Each row comes from the steps of one path. Every step used is in the known rows, and no mark comes twice. Write the path behind each row, first mark first.
Known rows:
neledar/zedo/sevu/pano: [ 12.1 -14.1   8.7 -18.0 -15.9  11.7  16.8  17.9   2.6   5.5  12.0  -0.6
   3.7 -35.4 -16.6   8.7   6.0  10.4  16.1 -20.5  41.9  29.1  -3.7  13.4
  12.0  15.5 -53.6 -26.1   0.2  -1.8   0.8   7.1   0.1  23.6   0.0   6.8
  -3.8   2.3 -53.5  -2.0  -9.3 -17.2]
fale/muno/zedo/rano/sevu/pano: [  6.3 -16.4  -1.1 -11.5 -17.9  20.4  16.8  -7.0  -0.7  -8.8  17.0   1.9
   4.7 -31.2 -26.2  -2.6   9.0   0.7  -2.2  -6.7  47.5  41.2  -2.1   3.5
   4.1  15.4 -86.0 -25.4  -7.3  -3.6 -16.6   7.5  -4.8  18.8  -3.0   0.1
 -24.8   6.5 -36.1  17.1  -1.8 -22.3]
vola/fale/muno/zedo/rano/sevu/pano/sarul/neledar: [  5.7 -17.6   1.5  -2.7 -12.2  17.6  19.6  -3.1   4.2  -5.6 -10.3 -13.1
  -3.6 -20.8  -3.5   4.6   0.1   2.5  13.4  -7.3  42.2  34.4  15.8   4.3
   0.7  25.0 -63.0 -21.8  -3.0 -11.3  -1.3   3.0 -14.8  17.0  -5.5  15.1
  14.4  11.5 -27.4  24.5  -4.9 -27.8]
rano/vola/fale/neledar/sarul: [ -1.7 -15.4   0.0   4.9  12.3   6.1  19.4   7.5  -4.5 -10.5  21.7 -28.1
   1.0   0.4 -15.9  27.3 -16.3   9.7   2.5 -10.2  26.2  16.1  26.1  -2.7
  -0.5  23.8  -0.7 -21.0  11.0  -2.0  14.1  16.5  -7.6  12.7  -7.5   2.6
  -0.2  15.2   1.1  43.7  17.4  -8.8]
fale/rano/vola/neledar/sarul/pano/sevu/muno/zedo: [ -3.5 -19.1  -3.7   0.0  -7.0   8.1  28.0  -2.6  -1.0   9.4  14.8 -13.5
  10.4 -10.6 -21.2   8.1 -15.3  12.8  12.5  -7.1  35.3  -6.8  20.4  11.8
   4.6   7.8  11.7 -14.1  -1.1   4.4   7.7  14.7   4.4  20.9 -14.7 -20.5
 -24.6   7.5  16.2  47.1  19.8  -9.6]
fale/vola/neledar/zedo/sevu: [ -0.6 -11.3 -10.6  -7.7  -3.9  -1.9  17.5   4.2  -0.4   6.5  19.5 -18.8
  -4.6 -13.7  -1.8  20.6  -1.9   7.4  11.0  -6.8  47.6   5.4  15.5   9.8
  15.4  13.3 -27.9 -26.2  16.0  -0.9  17.2  18.3  -4.7  13.3  -4.2  10.7
   9.4   4.0 -21.0   7.7   4.4 -15.5]
pano/sarul/vola/fale: [ 17.8 -28.4  -3.0   0.9  -3.2   4.5  26.6  -5.6   5.8   9.6 -17.7 -22.9
   8.0  -6.7   6.2  28.1 -16.2  14.9  21.3 -23.8  14.6 -10.1  46.8   2.3
  -3.7  21.7  20.0 -20.2   6.0  -7.1  -6.7   7.6 -18.1  19.0 -16.3   0.4
  14.1  23.9  12.9  42.3   3.7 -14.4]
pano/sevu/muno/fale: [ -9.9 -17.4  -4.9   5.7 -11.2  11.6  16.0   3.1  -8.1   0.1  24.5  11.3
  20.9 -21.9  -9.6   8.5   1.5   6.3   2.2 -17.8  40.1  75.0  31.8   6.6
  -6.1  16.9 -26.2 -25.8  -1.4  -4.1 -17.4   6.3   3.7  14.7  -5.8 -23.1
 -33.2  -4.2 -19.3   1.3   7.9 -13.1]
vola/neledar/sarul/pano: [ -4.1 -19.6   6.4  -0.5   4.0  -1.6  18.8   6.2  -0.8  -1.1  10.3 -31.3
   4.0  -8.3 -19.0  27.8 -13.3  11.6  18.0 -11.9  23.4 -22.4  14.6  15.5
   7.1  12.2  22.1 -25.3   7.5  -1.0  -5.7  17.1   2.6  11.9 -11.1   0.9
   3.6  18.5   7.2  40.5   9.5 -13.3]
sarul/vola/rano/sevu/muno/neledar/fale: [  1.1 -28.5   6.6   1.1   6.0   5.3  13.7  -9.7  -1.0   1.7   9.6 -16.7
  17.3  -4.7  -7.0  10.4  -6.8  14.1  10.2  -7.3  24.7  19.1  18.9   3.0
  -6.1   9.9  36.5 -21.5  -5.8  -1.1 -13.0  15.8  -0.4  17.4 -11.6 -29.8
  -9.1  21.0   0.1  18.4  17.7 -12.6]
fale/muno/sevu/zedo/rano/vola/neledar/sarul: [  9.5 -13.5   5.7  -6.7 -11.4  17.3  25.8 -23.7   1.3  -3.9  39.5 -13.5
   0.3 -17.3 -23.0   2.1  -2.1   2.7  -9.6  -4.9  49.1  40.8 -13.0  11.7
   7.5  18.2 -44.9 -19.6  -4.9  -3.7   4.0   8.5  -3.3  23.4  -7.4 -11.1
 -18.7   3.4 -20.2   9.1  -1.1 -18.1]
muno/fale/rano/sevu/pano/sarul/vola: [ -6.7 -28.4 -21.3  -5.9  -5.7  10.7  24.4  -9.4  -4.4   0.9  -9.9  -9.4
  18.8 -16.1 -21.9   8.7  -8.0  12.9   1.6  -7.8  23.8  -7.5  45.6  -3.9
   3.5  13.4   6.1 -27.9  -0.9  -1.9 -18.6  11.4  -7.3  19.1  -4.5 -13.9
 -23.4   8.2   6.7  51.7  17.5 -10.8]
neledar/zedo/rano/sevu/pano/sarul/vola/fale/muno: [ 12.1 -19.1   1.6 -12.2  -9.5  12.7  19.1   3.4   4.6  -4.1 -12.9 -17.1
  -2.0 -23.8  -3.3  11.2   2.2   6.8  16.5 -10.4  30.6  -1.7  10.6   2.5
   8.3  15.3 -60.2 -19.0  -6.7  -8.1  -2.1   4.8  -9.4  19.7  -3.0  22.2
   7.7  22.6 -22.6  18.4  -5.5 -21.8]
zedo/rano/vola/sarul/neledar/fale/muno/sevu: [  5.3 -17.1  -5.8  -5.0   4.3  13.4  26.4  -7.2   5.6  -2.4  13.6 -27.0
   5.9   3.4 -30.6   8.6 -10.5   9.6  -5.3  -9.4  31.3   9.3  24.5   5.3
   3.7  20.2 -30.2 -20.3  -0.8  -4.3  12.7  10.6  -5.5  22.8  -6.9  -4.8
  -6.3  17.3  19.3  37.8   9.9  -7.1]
sarul/neledar/zedo/sevu/pano/rano: [ 16.8 -16.2  11.9 -11.6 -16.6   8.8  23.3  23.3   7.7  18.1 -18.3  -6.3
  -3.2 -27.9   8.8  13.5   0.6  11.8  23.9 -20.6  39.8  14.4  20.8  12.0
   7.4  19.1 -31.0 -21.9   2.6  -3.9   9.6   5.1  -1.4  22.2  -9.0  -0.3
  20.2  15.4 -25.1   5.0  -7.9 -18.3]
pano/sarul/neledar/fale: [ 10.9 -24.3 -13.9  -1.6  -7.5   2.7  28.0  13.0   4.8   7.0 -23.3 -20.8
   6.8  -9.2  16.2  25.4  -8.0  14.2  20.3 -20.9  26.7   1.2  53.7   7.0
  -4.2  23.1   5.4 -21.6   9.5  -6.4  -3.8   9.3 -13.3  15.7 -16.4   1.5
  19.4  19.8   7.2  37.0   2.3 -16.6]
pano/sarul/neledar/fale/rano/sevu/muno/zedo: [  6.7 -23.9 -16.1  -4.8 -17.1   6.4  27.9   4.7   5.0  10.8 -14.6  -8.3
   8.8 -13.1  21.1   7.2  -3.3  13.4  21.7 -11.9  36.9  11.6  40.1  11.7
  -3.9  18.2   3.6 -17.2  -0.9  -2.8  -4.1   9.2  -7.9  20.3 -16.2  -9.4
   7.0  15.4   0.1  25.1   6.2 -22.3]
vola/fale/neledar/sarul/rano/sevu: [-12.4 -16.1  17.0   5.8   7.5   3.2  13.8  -5.5  -5.5  -7.9  14.5 -30.4
   1.2 -11.1 -22.3  21.4  -5.0   7.7   9.2  -0.8  25.3   1.2   6.3   4.3
   4.6  15.3   7.6 -24.7   3.8  -5.0  -6.6  18.2  -3.4   8.3  -3.3   3.2
  11.7  11.6 -18.1  26.6   9.1 -19.0]
sarul/vola/fale/rano/sevu/muno/neledar: [ -3.1 -21.3  -0.7   2.7   3.9   9.2  13.2  -3.6  -0.8   1.0   5.7 -15.4
   9.6  -4.1  -0.8  14.3 -11.4  12.1  10.0  -4.2  37.2  17.4  28.5   3.9
   0.2  18.2  12.6 -21.7   3.5  -5.1   2.9  15.0  -2.9  19.2  -6.2 -14.6
  -6.1  12.8   3.1  25.1  17.8 -14.7]
zedo/sevu/pano/rano/vola/fale: [ 10.0 -19.6  17.4  -9.3 -11.9  17.1  29.6  13.9   2.0  13.8  -3.2   1.3
  10.5 -24.0 -46.3   5.9  -7.5  15.3  21.9 -27.1  15.7  32.1  24.8   1.9
   5.3  26.9 -17.7 -23.6  -6.4  -5.7   0.2  -0.2  -7.9  21.3  -1.9   4.7
   9.6   2.5 -30.6  19.1  -0.2 -11.8]
fale/vola/sarul/rano/sevu/muno/zedo: [ -6.7 -20.2  -9.6  -0.4  -9.7  -1.9  21.2 -24.9  -0.9  15.3  33.8  -9.4
  17.0  -4.8 -24.0   6.6  -7.8  13.1  12.2 -11.8  20.7   0.6  16.6   7.9
   6.4   4.4  42.2 -23.8  -1.2   4.6 -20.4  18.4  -1.7  12.4 -12.0 -26.4
 -18.2  11.7  10.1  17.2  20.6 -13.2]
pano/rano/fale/muno/sevu: [ 11.2 -16.0  21.9   1.5  -7.0  20.9  28.1  -1.7   0.4  -2.2  10.3  -6.0
   6.4 -24.8 -21.2  13.5  -6.9   7.1   3.8 -18.4  19.6  46.6  23.3  -7.3
  -1.7  27.0 -41.0 -23.4  -2.5  -0.3  -2.9   2.1  -6.7  21.8 -14.2 -16.1
  -9.4   8.2 -25.3  25.3  10.5 -17.6]
sarul/vola/rano/fale/neledar/zedo/sevu: [ 14.8 -21.4  24.3  -1.0   9.5   7.2  19.9  -6.0   5.8   5.2  12.6 -24.3
   5.4  -7.6  -1.9  16.5  -8.9  13.0  12.0 -12.4  29.7   9.5  12.4   6.0
  -2.6   9.7   3.6 -21.6   1.6   1.2  14.0  14.5  -0.5  26.6  -9.8 -24.2
  -1.8  21.9 -11.2  22.6   9.2 -10.4]
pano/sarul/rano/fale: [ 15.8 -28.7  13.6   7.1  -5.1   8.1  33.3   8.6   5.2  12.4  -8.1 -16.4
  17.1 -11.3  -8.7  25.1 -10.6  18.2  16.9 -30.2   3.2  -1.9  49.4   1.2
  -7.1  17.5  13.1 -22.3  -1.8  -1.8 -11.2   7.3  -8.9  20.0 -17.2 -24.2
  -5.7  20.4   9.7  42.3   9.6  -9.1]
rano/sevu/pano/sarul: [ -3.0 -23.7  -3.6  -6.5 -20.4  10.5  26.0  16.7  -2.8   6.2 -20.8   6.9
  16.2 -36.0 -17.6  19.3   2.7  18.7  33.8 -22.4   8.9  -6.0  39.8   3.6
   0.9  18.7 -16.2 -23.5  -8.6  -5.1 -26.0  -2.1 -10.0  11.2  -4.5   4.9
   0.7   9.6 -18.5  35.9   5.9 -25.4]
fale/neledar/sarul/rano/sevu: [ -7.1 -19.9  15.8  -0.7   1.8   0.0  18.1  -8.0  -7.2  -3.1  22.6 -22.3
   7.1 -15.7 -27.2  23.2  -0.6   9.8   2.4  -3.6  21.9 -17.1   7.2   5.3
   4.8   5.6  24.9 -22.7  -0.1   2.5 -19.9  22.7   2.8   9.1  -6.8 -11.6
  -8.9  17.2  -6.2  26.7  10.5 -13.5]
fale/muno/neledar/zedo: [ 11.5 -16.7  -1.7  -5.9  -5.8  12.5   7.5  -2.5  -5.0 -25.3  33.5 -12.9
  -0.3 -29.3   3.4  18.0   5.1  -3.6 -21.4  -3.9  55.7  54.3  -3.7  -3.3
   2.7  15.0 -51.9 -23.6   6.7   2.7 -10.1  21.8  -4.1  17.2 -11.5  -5.4
 -26.0   7.3 -41.4   3.8   0.0 -13.3]
sarul/vola/fale/muno/neledar: [  9.1 -21.4   3.9   3.4   8.0  10.8  10.3 -12.4  -0.4 -13.5  11.2 -25.1
   1.2  -5.2   1.0  22.4 -11.6   3.8  -2.1  -8.4  39.4  37.0  18.3  -2.8
  -3.0  22.5  -7.6 -23.3  10.5  -6.9  -0.7  15.4 -11.9  17.1 -10.0  -1.1
   3.0  18.2  -8.7  25.1   7.6 -13.8]
neledar/fale/vola/sarul/pano: [-13.2 -17.0 -24.1  -3.5   5.7  -3.1  18.5 -10.1  -4.8  -9.4  22.0 -29.4
  15.9   1.3 -34.9  16.2 -15.3  11.5  13.9 -11.7  19.5   4.1  26.7   3.1
   6.2  13.7  38.1 -28.4  14.0  -0.6 -18.2  22.4  -8.0   7.6  -6.4  12.5
   1.0   9.7   1.2  39.7  21.1  -9.0]
sarul/neledar/zedo/sevu/pano/rano/fale: [ 14.3 -13.5  16.3  -7.4 -11.0  11.3  24.3  31.7   8.3  12.8 -13.7  -5.4
  -2.8 -21.7  13.3  14.8  -1.6  13.1  26.0 -22.7  37.7  27.2  27.1  10.6
   3.0  23.8 -38.8 -22.6   3.6  -4.1  19.7   2.4   0.6  23.5  -7.0  -2.1
  18.6  16.7 -25.2   8.8  -2.0 -18.5]
zedo/sevu/pano/sarul/rano/fale/neledar: [ 13.7 -23.8  24.2  -8.4  -9.9  14.3  31.8  10.1   2.5   8.7   5.6   0.8
  14.5 -24.0 -35.9  11.4  -1.4  15.8  17.7 -29.1  17.4  28.4  30.6   7.5
  -0.5  20.1  -2.3 -21.9  -8.2  -3.1  -7.3   4.9  -7.0  23.6  -1.2  -1.9
   1.0   7.4 -30.6  16.9  -4.1 -11.6]
zedo/rano/sevu/pano/sarul/neledar/fale: [ -4.5 -20.7  -8.6  -9.3  -9.3  10.2  26.4  25.1   2.2   6.1 -25.9  -6.8
  11.9 -14.5 -23.9  11.2   3.2  16.0  23.2 -14.9  22.2 -11.8  48.4   6.9
   3.9  20.7 -41.8 -24.9  -6.6 -11.6  -8.6   3.3  -4.2  12.9   3.4  14.0
   5.0  16.6   3.2  35.4   3.5 -17.7]
pano/rano/fale/vola/sarul/neledar: [  1.1 -15.7  -0.1   5.0  -0.7   3.0  31.3   7.8   2.6  12.8  -1.2 -15.1
   7.5  -1.6  -8.2  24.0 -17.6  14.9  19.5 -21.0  10.8  -3.0  58.0  -4.8
   0.9  23.4  16.3 -24.6   9.3   1.0   5.4   9.4  -3.8  13.7 -15.5 -15.4
   2.3  19.8  22.0  42.7  23.4 -11.3]
zedo/sevu/muno/fale: [  1.9 -18.1   2.7  -6.3  -8.4  13.9  16.1   3.9  -0.8   4.1  42.8   6.9
  21.3 -13.5 -23.1  -4.1   1.4   9.3  -3.8 -18.0  42.7  86.0  13.3  14.1
  -0.5  19.3 -20.2 -33.0  -3.3  -1.5  -6.8  12.0   6.4  26.7   1.0 -29.2
 -29.1  -6.1 -34.7 -18.2   3.7  -6.0]
sevu/muno/zedo/rano: [ 10.9 -16.8  -3.9  -8.6 -11.7  13.7  15.0   8.7   2.1   9.3  40.5   8.4
  14.3 -10.4 -12.5  -4.6   1.4   6.1  -4.4 -17.3  53.9  65.7  13.8  14.7
   0.0  17.5 -49.5 -26.4  -4.9  -1.4  -6.7  14.3   7.8  25.1  -5.2 -26.6
 -44.9   7.9 -14.7  -6.1   3.8 -11.0]

Which path is each row?
[ -7.7 -24.3  -5.5  -0.9   4.7   0.0  16.8 -25.6  -7.7  -9.7  35.8 -19.6
  12.4  -4.6 -12.4   6.9  -6.3   5.4 -13.5   1.4  34.3  15.3   8.7   1.5
  -1.2   6.5  38.3 -27.7  -1.0   1.5 -19.8  25.4   3.0  14.3  -4.6 -24.6
 -28.3  16.1  -3.3  20.3  15.0  -7.9] : muno/fale/neledar/sarul/vola/rano/sevu/zedo
[ 13.4 -20.2  20.8  -5.6  -2.0   9.2  19.6  -0.5   0.6  -2.9   2.1 -22.7
  -3.7 -25.4 -13.0  15.0  -3.0   5.1  10.3 -13.9  33.1  24.5   7.4   3.6
   5.6  18.5 -13.0 -18.4  -0.6  -5.8  -0.2  13.5 -13.8  19.1  -4.5  21.3
  22.5  11.4 -45.1   8.7 -11.2 -17.9] : vola/fale/neledar/zedo/sevu/pano/sarul/rano
[-13.9 -17.5 -16.9  -5.3  -3.9   2.9  22.5  -1.5   1.6   5.8 -15.2 -22.9
   9.2 -10.9 -15.5  14.2  -9.9  16.7  27.7  -8.2  26.2 -27.2  34.1  13.0
   7.6  15.2  22.2 -23.1   4.8  -2.7  -4.2   8.3  -3.2  14.9  -9.5  -1.6
  14.0  13.1  12.8  49.5  14.8 -23.1] : vola/sarul/neledar/fale/rano/sevu/pano
[ 13.7 -11.6   6.9  -3.0  -2.3  14.9  18.6   9.8   8.6   0.6  -2.0 -25.6
 -11.0 -12.4  14.5  14.0  -2.7   4.8   2.5  -6.3  53.3  28.3  11.3   9.0
   5.5  22.2 -70.5 -19.8   5.9  -7.5  29.2   8.2  -6.2  23.9  -7.5   0.9
  13.5  16.3 -12.6  14.8  -2.3 -17.2] : sarul/neledar/zedo/rano/vola/fale/muno/sevu
[ -1.6 -23.0   7.2  -1.1   0.6   7.7  12.1 -24.4  -5.0 -16.3  29.4 -21.6
   8.6 -14.7 -19.1  16.8  -0.9   4.2 -10.8   2.8  33.2  10.2  -2.8  -1.3
   1.0   7.4  10.3 -23.3  -1.9   3.1 -20.5  20.7   0.2  12.8 -12.9 -26.0
 -24.3  14.6  -8.9  26.0  13.0 -13.3] : fale/muno/neledar/sarul/vola/rano/sevu
[  5.9 -15.6   4.4  -5.2   1.9  22.9  24.0   4.8   1.5  -3.1  10.4 -15.1
   5.4  -9.8 -47.6   8.1  -7.2   8.0  -3.7 -13.8  32.8  32.2  24.2  -0.8
   6.3  26.9 -70.3 -23.3  -3.4  -9.9  10.9   4.2  -9.5  21.3   2.1   5.7
 -13.1   6.4  -7.6  36.5   4.9  -9.7] : zedo/rano/vola/fale/muno/sevu/pano
[-16.9 -20.7 -17.9   3.0   0.0  -3.6  20.0 -15.8  -7.3  -0.3  32.1 -18.8
  10.9   1.9 -15.5   7.9  -7.1   7.3  -5.7  -1.8  32.5  12.5  19.9   2.7
   6.7  10.0  28.5 -31.7   5.8  -2.0 -12.3  22.4   1.0   7.6  -2.6 -16.0
 -16.7   8.8   4.6  18.0  19.5  -8.6] : muno/fale/vola/neledar/sarul/rano/sevu/zedo
[  2.5 -25.5  11.3  -2.9 -10.2   5.1  21.9  -1.0  -3.4   7.5  10.3   1.1
  14.8 -14.1 -12.7  12.9  -6.1  13.3  12.1 -14.0   9.7   8.6  25.1  -2.5
  -1.1  15.4  40.0 -18.7 -11.7   2.3 -24.8  11.6   4.1  13.2 -14.3 -22.6
 -13.6  23.7   4.4  10.2  16.8 -13.1] : pano/rano/sevu/muno/neledar/sarul/vola
[  2.5 -12.1  -3.2  -5.8   2.9   3.3  20.1  13.8   4.8  -3.9  23.2 -23.0
   7.6  -4.1 -16.1  16.5  -9.0  10.9  10.0 -15.5  26.9  -7.0  20.5   7.2
   9.0  10.5 -29.7 -26.8   5.4   1.1   6.7  18.6   4.3  19.3  -1.9   2.9
 -20.4  19.5   2.2  28.9  13.8  -4.7] : neledar/zedo/rano/fale/vola/sarul/pano
[ -0.3 -16.6  -6.2  -8.7  -8.7   2.2  20.7   7.5   6.8   9.8 -11.0 -17.9
   3.1 -15.6  -2.2  17.0  -4.2  14.5  24.8 -13.9  27.5 -31.5  24.7  15.6
   9.3  12.0  -8.0 -22.1  -1.0  -2.4  -0.2   7.3   0.7  17.8  -8.1  -0.4
   7.5  23.3  10.9  30.6   3.9 -20.1] : vola/sarul/neledar/zedo/rano/sevu/pano
[-10.9 -24.6 -18.3   4.5   0.4   8.2  26.1 -14.0  -4.9  -4.5  12.3 -18.4
  23.0  -8.9 -34.4   9.4 -18.7  11.3  -6.2  -9.2  19.6  -0.3  38.5  -2.4
   0.3   8.0  25.2 -25.4   2.0   4.1 -12.5  18.3  -1.9  19.4 -10.1 -23.9
 -36.0   3.9  21.5  59.8  25.6   2.0] : muno/fale/rano/vola/sarul/pano/sevu
[ 10.0 -23.7  -2.7 -11.9   2.0   7.8  21.1 -12.1  -5.3 -14.5  27.8 -13.8
   4.4 -16.3 -21.7   6.8  -9.3   1.6 -18.3 -12.2  29.0  35.8  15.2  -9.1
   2.9  15.6  10.2 -21.0  -2.6   5.3  -7.5  19.8  -7.0  21.9  -6.9   4.8
 -14.2  17.3 -23.0  15.4   4.3  -3.1] : muno/fale/neledar/zedo/sevu/pano/rano/vola/sarul
[ 15.2 -25.4  22.7  -7.9 -11.9  18.2  28.5   5.4   2.3  -0.2  14.1   2.8
  15.8 -24.1 -35.8   8.0   0.4  12.1   6.7 -26.7  22.3  46.7  23.1   3.6
  -1.9  21.3  -8.6 -22.4 -10.1  -2.5 -11.6   5.6  -6.9  23.8  -3.2  -8.3
  -9.2   5.2 -34.4  12.2  -3.6  -9.7] : zedo/sevu/pano/sarul/rano/fale/muno/neledar
[ -0.3 -20.9 -10.0  -2.3  -1.0   2.8  21.3  -4.4   1.3   4.4  -9.2 -22.2
   2.2  -6.1  11.3  12.2 -10.0  13.0  23.2  -4.1  39.5  -4.5  21.1  11.3
   2.5  15.9   8.6 -19.1   5.9  -7.3   8.6  11.4  -4.9  18.0  -8.6   3.8
  18.2  18.9   1.7  26.6  10.8 -22.4] : sarul/vola/neledar/fale/rano/sevu/zedo
[  9.0 -29.2 -11.1  -3.8  -4.7   3.8  28.3  -7.1   3.2   8.4 -18.8 -20.3
   8.4  -7.0  12.5  17.7 -11.7  15.3  25.1 -12.9  21.9 -11.7  44.7   7.2
  -1.7  16.5  29.7 -13.8  -1.4  -4.0  -2.6   7.9 -12.3  20.7 -17.4  -0.1
  16.1  24.2  14.2  33.6   8.7 -20.5] : pano/sarul/vola/neledar/fale/rano/sevu/muno
[-10.4 -12.4 -22.5  -4.6  -5.4  -5.8  21.1  -3.3   2.9  11.8   7.6 -21.4
   4.3  -2.7  -4.5  20.1  -5.6  13.4  17.6  -5.5  30.4 -36.6  33.9   9.8
  13.5   8.1   2.1 -25.9  10.5  -0.3   3.7  17.7  -1.4  10.0  -5.7  -2.6
   1.2  16.0  22.9  29.6  16.3 -14.0] : fale/vola/sarul/neledar/zedo/rano/sevu
[ -4.1 -19.0  21.8  10.8  -2.1   9.8  23.6  -9.9  -1.9  -7.4  32.9 -14.8
  19.0 -16.3 -24.3   8.7  -7.2   9.3   6.4  -9.9  26.1  31.3   5.7   6.0
  -7.0   7.0  13.9 -23.7  -7.0   2.4 -14.1  15.3   7.7  16.0 -11.9 -40.6
 -35.9   4.8 -13.3  29.6  16.3  -9.5] : vola/rano/fale/muno/neledar/sarul/pano/sevu/zedo
[ 13.3 -19.7   2.4  -4.3  -1.8  20.3  30.6   6.0   6.3   3.7  -8.4 -18.3
   2.4  -6.4 -27.5  12.1  -9.6  10.0   3.2 -16.9  29.7  18.2  40.6   0.9
   2.7  28.3 -51.8 -18.6  -3.8 -11.0  14.4   2.0 -14.4  22.4  -3.8   6.7
   2.3  15.1   7.8  41.4   1.2 -11.0] : zedo/rano/vola/fale/muno/sevu/pano/sarul/neledar
[-15.7  -9.2  -1.1  10.0  -0.1   0.2  26.9  13.1  -2.9  -2.3  29.8 -10.0
  10.1   0.4  -6.5  22.5 -13.1  13.7  26.3 -16.9  27.6  20.9  35.7  10.3
  -1.0  18.5   8.1 -25.1  11.2  -3.1   9.6  11.7   4.4   8.2  -2.3  -2.8
 -10.2   7.9   3.0  32.0  23.3 -13.6] : rano/fale/vola/neledar/sarul/pano/sevu/zedo
[ -2.9 -26.0   4.2   0.0  -8.1   4.4  22.0   5.4  -6.6  -6.9  11.0  -3.9
  22.7 -17.3 -27.3   9.0 -10.5  11.9  16.6 -16.3   3.4  28.5  29.8  -5.5
  -4.0  12.6  52.9 -21.0  -8.8   2.5 -38.5  20.1  -3.0   8.5  -9.8  -0.5
  -8.8  16.5 -10.1  15.6  20.7  -5.5] : sarul/pano/rano/sevu/muno/neledar/fale/vola
[ 19.6 -20.6  15.2  -1.2 -11.2  16.9  29.1  -6.5   3.4   4.7   5.9  -9.7
   1.5 -18.6 -20.8   3.2 -11.8   6.1   5.2 -16.8  20.4  40.7  11.4  -8.1
  -1.3  24.6 -24.9 -18.1  -5.1  -0.5   3.8   6.5 -12.2  22.3 -16.6  -5.4
   6.1  12.1 -22.5  20.5   5.0 -11.7] : pano/rano/vola/fale/muno/zedo/sevu
[ 10.8 -15.6  14.4  -6.4 -12.9  20.8  18.0 -12.3   1.3  -4.8  10.9  -8.1
  -2.0 -28.9 -27.5  -2.3  -2.4  -0.3   6.5 -11.5  41.8  62.9  -6.1   0.8
   4.5  26.1 -55.8 -24.4  -2.3  -6.8  -5.3   4.8 -13.0  20.6  -6.7  10.5
   8.2   0.3 -55.1   9.6  -7.2 -24.0] : vola/fale/muno/zedo/sevu/pano/rano
[ 23.1 -24.3  15.8 -15.6  -5.3   5.6  22.4  -9.8   1.6   2.9   6.6 -16.5
  -0.4 -29.2  -6.8  15.2  -0.6   7.3   7.2 -13.3  35.6   2.6   7.0   5.4
   5.1   7.4   3.0 -15.0  -3.8   2.3  -4.2  17.0  -9.5  24.0  -9.3   5.7
   5.0  18.9 -34.1   9.4 -10.6 -14.1] : fale/neledar/zedo/sevu/pano/sarul/vola/rano
